Known rows:
[ 46 -17  -4  -7   4  -3  -7  -2   5   1  10  -3  -8   4   9   3  -4   0
  16  -6  10   4 -14   2  10   4  -7   6]: z380
[ 46 -11  -2   7  -3  -1   3  -4  -5 -20  -3  -1  12   7  -2  -7  -4   3
  -8   7 -15   6  -9 -10   1  -3 -12  10]: z635
[ -7   2  -7  -2  -3 -12   0   1 -10   1  -5   3  -6  -8   8  -1  -6   4
  -7   5  -3   8   5   0   2   2  -5   2]: z944
[ 36 -13  -7  -7   3 -20  -5  -3  -1  -1  12  -3  -3  -2   4   3  -4  -1
   3  -4   5  10  -6  -3   9   6  16  12]: z797
[ 52  -8  -4   4   3 -11   4   1 -13  -7   0   9   2  16  -3  -9  -6   2
 -10  13 -12  10  -9 -16   6  -5   7  14]: z689
[-58  18  18 -14  -7  14  -1   8  14  -2  -2  -6   9   8   0  37   0   5
  20  -9  23 -20  48  21 -34  -4   5   7]: z307
[-2 -1 -2  3 -4  6 -1 -3  0  0 -2 -3  4  2 -4 -1 -2  0  4  0 -1  4  3 -1
  1  0  3  7]: z138
[ 35  14  15  -7  -2   8   0   2  11  -7   2  -8   9   8 -10   9   6   3
 -12  -9   7  -6  -1   4  -8  -3 -23  11]: z113
[-14   4  -1   0  -3   1   0  -6   7 -13  -8   0   7  -4  -3  -3   0   5
  -4  -1  -4   7   6   3   1   0   9   7]: z211
[ 1 -3 -4  3  0 -7  0  1 -8  8  3  0 -2  0 -1  0 -2 -3  2  2  0  2  2 -5
  0  2  7  2]: z346
[ 13  -7  -1   3   0  10  -2   2  -3   9   1   0  -8   5   4   0  -2  -3
  15   1   5  -5  -5  -1   1   0 -15  -3]: z804
[  9  -7  -1   3   0  10  -2   2  -3   9   2   0  -7   5   4   0  -2  -4
  13   1   5  -5  -6   0   1   0 -15  -5]: z843
[ 40 -10  -8  -7   0 -19  -5  -4  -3  -1   9  -4  -2  -2   3   4  -6   1
   2  -4   6  14  -4  -2   8   6   9  17]: z866
[ -6   2  -6  10  -6  -5   5   4  -6   8 -12   7 -11 -10  -4 -25   7  -5
 -33   1  -7  15 -25 -17  14  -2 -14 -12]: z686
[-80   9  -2  -4  13  -6   0   3 -17  25   6   6  -4 -20  18  19  -1   0
  30   5  -1 -22  31  21 -10   8  23 -25]: z87
[ 30 -13  -3  -6   6 -13  -4  -6   9  -5  10  -3   0   1   3   0   1   1
  10  -8   4   8  -8  -2  10   5  26  12]: z236
[-13 -16   0  -6   5  27  -4   4 -18  16   1   1  10  -3   6   1   0 -19
  14   6   4  -6 -20  11  11  -4 -16 -19]: z381
[-11  -1  -5  -1   4 -15   2   2  -8   3  -1   7  -9  -8  10  -3  -1   2
  -2   3  -5   3   2  -2   3   2   9  -5]: z267
[ 39 -13  -1   7   1  -3   4  -3  -3 -19  -1   1  11   7   0  -9  -1   1
  -7   7 -16   2 -12 -11   2  -3  -3   3]: z388
[ 36  14  15  -7  -2   7   0   2  12  -8   1  -7   9   8 -10   9   6   3
 -12  -9   6  -5  -1   4  -8  -3 -22  11]: z100

Facts:
z100 χ dastir; z103 χ brukin; z113 χ dastir
z125 χ dastir; z129 χ dastir; z138 χ grogro
z149 χ grogro; z153 χ drubul; z158 χ brukin
z159 χ drubul; z178 χ dastir; z196 χ drubul
z202 χ grogro; z204 χ gruflu; z205 χ dastir
z211 χ gruflu; z217 χ grogro; z228 χ gruflu
z232 χ gruflu; z236 χ grogro; z239 χ grogro
z24 χ gruflu; z244 χ drubul; z258 χ grogro
z26 χ drubul; z269 χ brukin; z27 χ grogro
z283 χ drubul; z30 χ dastir; z303 χ brukin
z304 χ brukin; z307 χ dastir; z32 χ gruflu
z342 χ drubul; z343 χ drubul; z346 χ brukin
z351 χ drubul; z358 χ brukin; z365 χ grogro
z380 χ drubul; z381 χ drubul; z388 χ grogro
z389 χ grogro; z393 χ dastir; z404 χ drubul
z437 χ gruflu; z45 χ dastir; z454 χ brukin
z466 χ dastir; z471 χ grogro; z473 χ brukin
z475 χ gruflu; z478 χ grogro; z484 χ gruflu
z489 χ grogro; z491 χ drubul; z501 χ brukin
z508 χ gruflu; z529 χ dastir; z544 χ dastir
z552 χ gruflu; z566 χ gruflu; z574 χ brukin
z589 χ dastir; z59 χ drubul; z591 χ drubul
z61 χ brukin; z632 χ drubul; z635 χ grogro
z64 χ dastir; z647 χ grogro; z649 χ drubul
z689 χ brukin; z694 χ drubul; z695 χ dastir
z711 χ grogro; z742 χ grogro; z745 χ gruflu
z746 χ brukin; z76 χ brukin; z770 χ brukin
z774 χ grogro; z775 χ gruflu; z789 χ drubul
z790 χ brukin; z792 χ drubul; z797 χ brukin
z8 χ dastir; z800 χ gruflu; z804 χ drubul
z806 χ gruflu; z817 χ drubul; z828 χ grogro
z843 χ drubul; z851 χ grogro; z863 χ drubul
z866 χ brukin; z867 χ grogro; z876 χ dastir
z881 χ grogro; z915 χ dastir; z916 χ grogro
z92 χ gruflu; z921 χ brukin; z940 χ gruflu
z941 χ grogro; z943 χ dastir; z980 χ gruflu
z984 χ gruflu; z986 χ brukin; z990 χ grogro
z995 χ dastir; z100 β z129; z103 β z228
z113 β z454; z138 β z332; z138 β z153
z149 β z686; z153 β z267; z153 β z489
z156 β z454; z158 β z239; z159 β z686
z170 β z153; z170 β z76; z178 β z393
z178 β z804; z178 β z523; z196 β z529
z20 β z205; z204 β z874; z204 β z990
z211 β z76; z239 β z489; z24 β z529
z24 β z851; z26 β z404; z283 β z176
z283 β z504; z300 β z346; z300 β z178
z307 β z529; z32 β z649; z32 β z170
z342 β z632; z343 β z544; z343 β z863
z346 β z393; z351 β z304; z358 β z239
z365 β z158; z365 β z874; z404 β z196
z437 β z217; z45 β z87; z45 β z8
z454 β z529; z454 β z874; z471 β z239
z473 β z647; z473 β z804; z482 β z529
z482 β z828; z482 β z26; z484 β z158
z491 β z940; z491 β z632; z491 β z990
z501 β z940; z508 β z489; z508 β z473
z508 β z504; z544 β z529; z544 β z454
z552 β z30; z574 β z817; z585 β z649
z59 β z863; z61 β z544; z61 β z990
z635 β z632; z64 β z754; z647 β z574
z686 β z489; z689 β z269; z711 β z649
z742 β z202; z745 β z236; z747 β z790
z749 β z471; z749 β z529; z754 β z204
z759 β z874; z770 β z632; z774 β z874
z788 β z176; z792 β z454; z799 β z24
z800 β z689; z803 β z867; z803 β z454
z804 β z471; z806 β z381; z818 β z239
z863 β z745; z866 β z393; z866 β z92
z874 β z529; z876 β z695; z876 β z818
z881 β z381; z915 β z790; z940 β z478
z941 β z196; z944 β z504; z980 β z686
z980 β z92; z984 β z867; z984 β z466
z985 β z644; z985 β z774; z990 β z129
z129 σ z863; z159 σ z228; z170 σ z285
z178 σ z589; z196 σ z635; z202 σ z647
z204 σ z244; z205 σ z851; z228 σ z484
z26 σ z307; z283 σ z478; z285 σ z649
z30 σ z454; z300 σ z632; z303 σ z574
z380 σ z943; z388 σ z471; z389 σ z358
z454 σ z303; z471 σ z941; z473 σ z866
z484 σ z300; z489 σ z881; z544 σ z916
z552 σ z87; z574 σ z501; z589 σ z544
z591 σ z828; z632 σ z759; z635 σ z380
z649 σ z867; z686 σ z806; z689 σ z797
z745 σ z818; z770 σ z466; z797 σ z30
z8 σ z745; z818 σ z552; z828 σ z789
z851 σ z236; z863 σ z746; z866 σ z351
z867 σ z27; z87 σ z482; z879 σ z388
z881 σ z389; z916 σ z232; z92 σ z585
z941 σ z591; z943 σ z26; z986 σ z473
z995 σ z689

Rows:
No name comes twice in this set of rows, the named rows included.
[  3  -1  -5   2  -4  -4  -1   1 -10   7   0  -2   0  -1  -2   1  -5  -2
  -1   3   0   6   4  -3  -1   2  -1   7]	z61
[ 26  25  15 -15  11   7  -5  -2  10  11  13  -9   4   3  -9  18   5   4
  10 -11  11 -15  10  19  -6   3  -8   9]	z943
[  7   1  -6  14 -11   4   3   3  -8  13  -8   0  -5  -2 -15 -22   5 -10
 -29   0  -3  15 -25 -20  11  -2 -18  -4]	z770
[10 -8  1  3  3  8 -1  3  0 11  3  3 -9  5  5 -1  0 -4 17  0  4 -8 -7 -2
  1  0 -7 -7]	z817
[ 35 -10  -6   3   2 -20   5   1 -13 -19  -3   7   0  -2  12  -9  -4   5
 -17  11 -19   7 -10  -9   3  -2 -11  -1]	z285
[-101  -14    3   -6  -11   13   -3   10    7    5   -4    3   -7    6
   20   33   -8   -1   44   -3   29  -17   47   14  -29   -3   23   -6]	z789
[-13  10  -3  -5   9   5  -6  -7  -3  19   9  -5  -1  -3  -4   9  -4   1
  25  -1   4  -5  14  14   3   7  18   7]	z916
[ 22  -5  -4 -10   0 -13  -4 -11  14 -21   0  -4   5  -5   2   0  -1   9
  -2  -7   2  15  -2   5   9   4  17  18]	z484
[-1 -4 -3  3  2 -9  1  2 -7  9  4  2 -3  0 -1 -2  0 -4  4  2 -1  0  2 -6
  0  2 14 -2]	z76
[ -9   9  -1  -3  -1   3   0  -6   7  -7 -10   6   3   6  -7  -6  -3   7
  -5   3  -1  13   6   2   6  -3  22  16]	z800
[-12  14  -8  -9   6  -9  -6  -4 -14  18   4  -1 -10 -13   7  10 -10   6
  14   4   1   3  17  16   4   9   2   8]	z300
[ 47 -17  -2  -6   7  -6  -5  -2   6   2  11  -1 -10   4  11   2  -2  -1
  18  -7  10   2 -14   0   9   4   1   5]	z649
[-14   5   0  11  -7   8   6  -3  12  -6 -15   4   2  -6 -15 -28  12  -4
 -31  -3  -8  14 -24 -14  13  -4  -1  -7]	z204

The same elements again, as new rows of numbers:
Known rows:
[  2  -2  16   6   0   8  24 -12   1 -11  -6   5  -1  28   1 -20  -7  15
 -10  19 -14   5   1  11  -2  -1  -1   4  -8  11   4  -4 -14  -5  -1   2
   5  13   4   6   7   3 -10   9   3   7]: z851
[ 34   3   8   2  -4 -11 -12   7  -3   5   6  -6  -3 -14  -2  12  -6  10
 -18   6   1   4   8   7   1   3  -1  14   5  -3   2  -6  12  11   3   6
  -5  -3  -1   5  -5  -1  -8  12   8   7]: z103
[  1   3   9  24   6  22  27   5  -7   0   7  12 -19   9   1  -9 -10   4
  -8   5   4   1   8   5  -4  -1   6   2   4  -2  17  -3  -7  -7  10   3
  12 -11   0  -7   0  -2   2   5   6  36]: z228
[ -2  -4  12  -5  -7  19   4 -21  -6 -13  17  -1  -2  15   8  10  -7  13
   7  13   0  -1  14   6  -8   3   3 -13  -4   0   8   3  -4 -12   8  -1
  -9  -5  -2  10 -11   0  -3   1  11  11]: z817
[ 45  -5 -26 -66 -31   7 -35  -3   5 -15 -14 -62  11 -31 -10  44 -15 -44
   8 -22 -40   0 -23  -5 -19  12   2  51  31 -11 -12   8  41  28  11  23
 -46  -7  13  14  -8   7 -19  19  11 -23]: z574
[ 41  -2  -9 -54 -20  13 -10  -2  -4 -15 -11 -56   9 -10  -9  33 -23 -29
  -2 -17 -41   1 -12   6 -20   9   1  38  18  -8  -6   5  30  15  15  14
 -34  -3  11  20  -7   8  -8  19   9  -3]: z303
[ -7  -4 -18  11  -7  -5  -9 -11   1 -10  -1   3   4  -3   4  -2  -1   7
   4  12 -10  10 -10  -2 -10  -2  10   8   5  -1  -4  -7  15  14   1   3
  -2   3   0   4  -6  -3 -10  -2  11  10]: z749
[  6  -1  -5  -2  -4   8   8 -13  -5  -9   4  -8  -3  11   5   0 -11   7
  -1   8  -7   6   0   9  -5  -1  -1  14   1   0   2  -1   5  -2  10   3
   2   2  -2   3   1   5  -1   0  12  15]: z504
[  6  -1  -5  -1  -5   8   8 -13  -5  -9   5  -7  -3  10   4   0 -12   7
  -2  10  -8   7   1  10  -6  -2  -1  14   2  -1   2  -1   4  -2   9   3
   3   3  -1   3   0   5  -1   0  11  15]: z332
[  0   4  19  41  14  19  30  10  -8   5  10  26 -24  14   3 -19  -7  15
 -13  11  16   1  15   7   2  -2   6  -5  -3   1  21  -6 -13 -12   8  -2
  21 -10  -3 -10   2  -3   5   4   7  43]: z92
[-31   2   1 -15   4 -12  -5  -6  13 -13  -6  -3   6   0  -6   1  -4  19
 -10  36  14   8  -7   2  -4  -6   4  14   5   6  -7  -1 -19  12  -8  23
   9   9   5   2  -1   1 -21   4   2 -17]: z774
[  4  -9 -10 -23 -18  10  -7 -14  11 -18 -18 -17   6   7   0  -2   0 -14
   7   8 -25   4 -18  -4 -11   5   4  23  12   5  -8   1   9  12  -3  10
 -18   8  10   4   5   2 -25  11   6 -20]: z941
[ -8   2  -6  -9 -22   7   5 -33 -11  -4  -4  -7  -3  16   4  -3 -10 -24
   1   2 -14  14   9  20  -9  -1  -4   3   8  -4  -5  -1  10 -11   5   6
  11  14   0  -5  -2   7  -4   5   7  21]: z393
[  2  -4  15  -3  -4  16   3 -18  -1 -17  12  -2  -3  16   7   6  -9   6
   6  11   1  -3  11   3  -9   4   5  -7  -3   2   8   4  -4 -11   8  -1
 -11  -7  -1   9 -13   2  -2   2  12  12]: z380
[-16   4 -12  -7 -20  -8 -14 -27   0  -2  -4  -1  -4   0   3   1  -3 -27
   0   9   9  13   5  12  -5  -2  -2  10  15  -5  -9   0   8  -1  -2  13
  12  10  -1 -14  -6   4 -11   3   8   9]: z100
[ 44   4  16  23   0 -17  -8   7   2   6  12   9 -11 -12  -1  -1  -2  12
 -24   7   7   2  12   7   6   3  -1  12   0   1   6  -9   8   9   1  -1
  -3  -5  -2  -1  -4  -2  -4  12   8  15]: z473
[ -2  -1  37  17  15  -1  29   8   3  -3 -23  21   0  36   8 -33  -6  18
 -18  22  16   6   0   5   8   1  -4   1  -9  12   7  -6 -23 -13   1  -7
  13  13  -4   4  11   6  -6  11   7  13]: z489
[  5  -5   0 -30 -12  16  12 -18   4 -19 -17 -23   8  20  -2  -1 -11  -8
   2   6 -31   4 -12   5 -11   2  -2  23   7   5  -3   4  -2   3   4  12
 -12  12   9  10   4   7 -16  12   4 -10]: z916
[  5   0  -6  -1  -5   8   8 -15  -6  -9   6  -7  -2  10   4   0 -12   9
  -2  10  -8   6   1  10  -6  -2  -1  15   1  -1   2  -1   4  -1   9   3
   2   3  -2   3   0   4  -2  -1  11  16]: z505
[ 39   8  24  39   7 -23  -3   7   2   9  25  21 -19  -9  -2  -7  -1  27
 -34  20  23   2  24  12  11   0  -1   6  -7   4   9 -12  -3   5  -2  -2
   8  -6  -4  -6  -3  -4  -1   9   6  21]: z770

Rows:
No name comes twice in this set of rows, the named rows included.
[  8  -4   2 -29 -11  17  12 -17   4 -18 -18 -23   8  19  -2  -1 -12  -6
   5   4 -33   6 -13   7  -9   2  -2  21   5   4  -2   5  -3   2   3  13
 -10  12   8  10   3   8 -16  12   3 -11]	z867
[-10  -7  20  -5   0   5 -18   4   6  -5  -9   7   2   5  15   6   0   0
  10  12  36  -1   0 -11   2   8   4  -6   7  -2   3   3   0  -7   6  -3
 -12  -9  -6   5  -7   1  -9   2  18  -3]	z153
[ 12   1  -2  25  -1  -9  -8  -8   8  -5  10  12 -11  -1   5  -9  -1   9
  -5  14  14   5   2   1   4  -2   1  16   2   2   4  -3   1   5   0   2
   6  -4  -4 -11  -1   1  -4  -2  12  11]	z585
[  1  -1  26  38   6  -4  -6  -8   8  -5  22  33 -15   9  11 -10   6  25
  -4  24  36  -1  20   0   8   2   5 -18  -9   5  13  -3 -14 -10  -3  -7
   4 -10  -8  -5 -11  -5  -3  -3  12  14]	z283
[  0  -4   4 -11  -7   3  -2  -8   7  -7 -15  -1   4   9   3  -6   0   6
   0  16  -4   6  -8   1   1   2  -3  15   7   5  -3   0  -6   5  -3  11
  -2  10   3   1   7   2 -21   8   5 -15]	z138
[-26  -8 -39 -46 -33   7 -31 -24   4 -22 -37 -44  15  -4  -4  18  -8 -63
  28 -13 -38  17 -29  -2 -30   5  15  19  29 -10 -24   3  43  15   0  18
 -20   9  13   7 -12   7 -20  10  11  -7]	z307
[  3  -4  -1   0 -17   5 -12 -28   2 -12  19  13   3  -4  11  10   3   5
   8  11   0   0  11  -5  -7   5   4  -8   6  -1   6   2   1   3   3   2
 -16  -4  -3   2 -17  -6 -13   0   9   4]	z804
[ 12  -4 -21 -34 -16  17  -2 -18   2 -22  -7 -37   4   3  -1  15 -18 -22
  11  -5 -29   5 -16   2 -17   2   2  34  14  -4  -5   7  19   8  13  11
 -19  -1   6   7  -3   9  -6   4  12   1]	z87
[  9   1  -2 -14   9 -13 -29  22   6  -7 -27 -34  14 -21 -13  27 -11   9
   9 -10 -23  14 -27  -1  -6   1  20  12  12  -9  -7  -3  23  27  -3  26
  -9  -2   6  23 -20   3 -11  12   7  -9]	z454
[  1  -3 -17 -30 -13  38  10  -1  -5 -13 -11 -30  -5  -2  -4  18 -17 -31
  12 -14 -25   1 -13  -3 -20   4   8  25  22  -9   6   6  14   6  16  16
 -16 -12   9   2  -3   3  -7   9   8  13]	z232
[  0 -10 -39 -39 -23  11 -27 -13  10 -26 -19 -44  11 -13  -3  22  -9 -36
  25  -8 -33   7 -33 -11 -24   5  12  36  25  -7 -14   5  38  23   6  16
 -30  -3  10   9  -7   5 -17   4  15 -16]	z482
[-14   4  -4   4  -8 -10 -17 -19  -2   4 -21   3   3   2   4   1  -1 -11
  15  -5  -2  20  -5  11   5  -4   3   0  12  -9  -6   0   7   1  -5  19
  22  13  -4  -8 -12   5  -9   2   6   7]	z113
[  8  -7  -9 -48 -18  22   7 -20   4 -24 -21 -37  13  15  -4   8 -14 -20
  10   0 -41   4 -19   3 -16   4  -1  30  13   3  -7   7   5   7   6  16
 -21  11  12  13   4   9 -19  13   4 -17]	z27
[ -3  -3  34  37  12  -4  -9   4   9  -2   9  32 -14  12  13 -12   5  22
  -2  24  49  -2  15  -4  11   4   5 -18  -7   5  11  -3 -13 -14  -2  -9
   4 -11  -9  -4  -7  -2  -2  -1  16  12]	z159
[ -3  -5  10 -12  -4   3  -4   1   8  -5 -23  -2   5  11   5  -7   1   4
   1  15   5   6 -12  -2   4   3  -2  15   7   5  -4   0  -5   3  -3   9
  -2  10   2   1  10   4 -21   9   8 -18]	z149

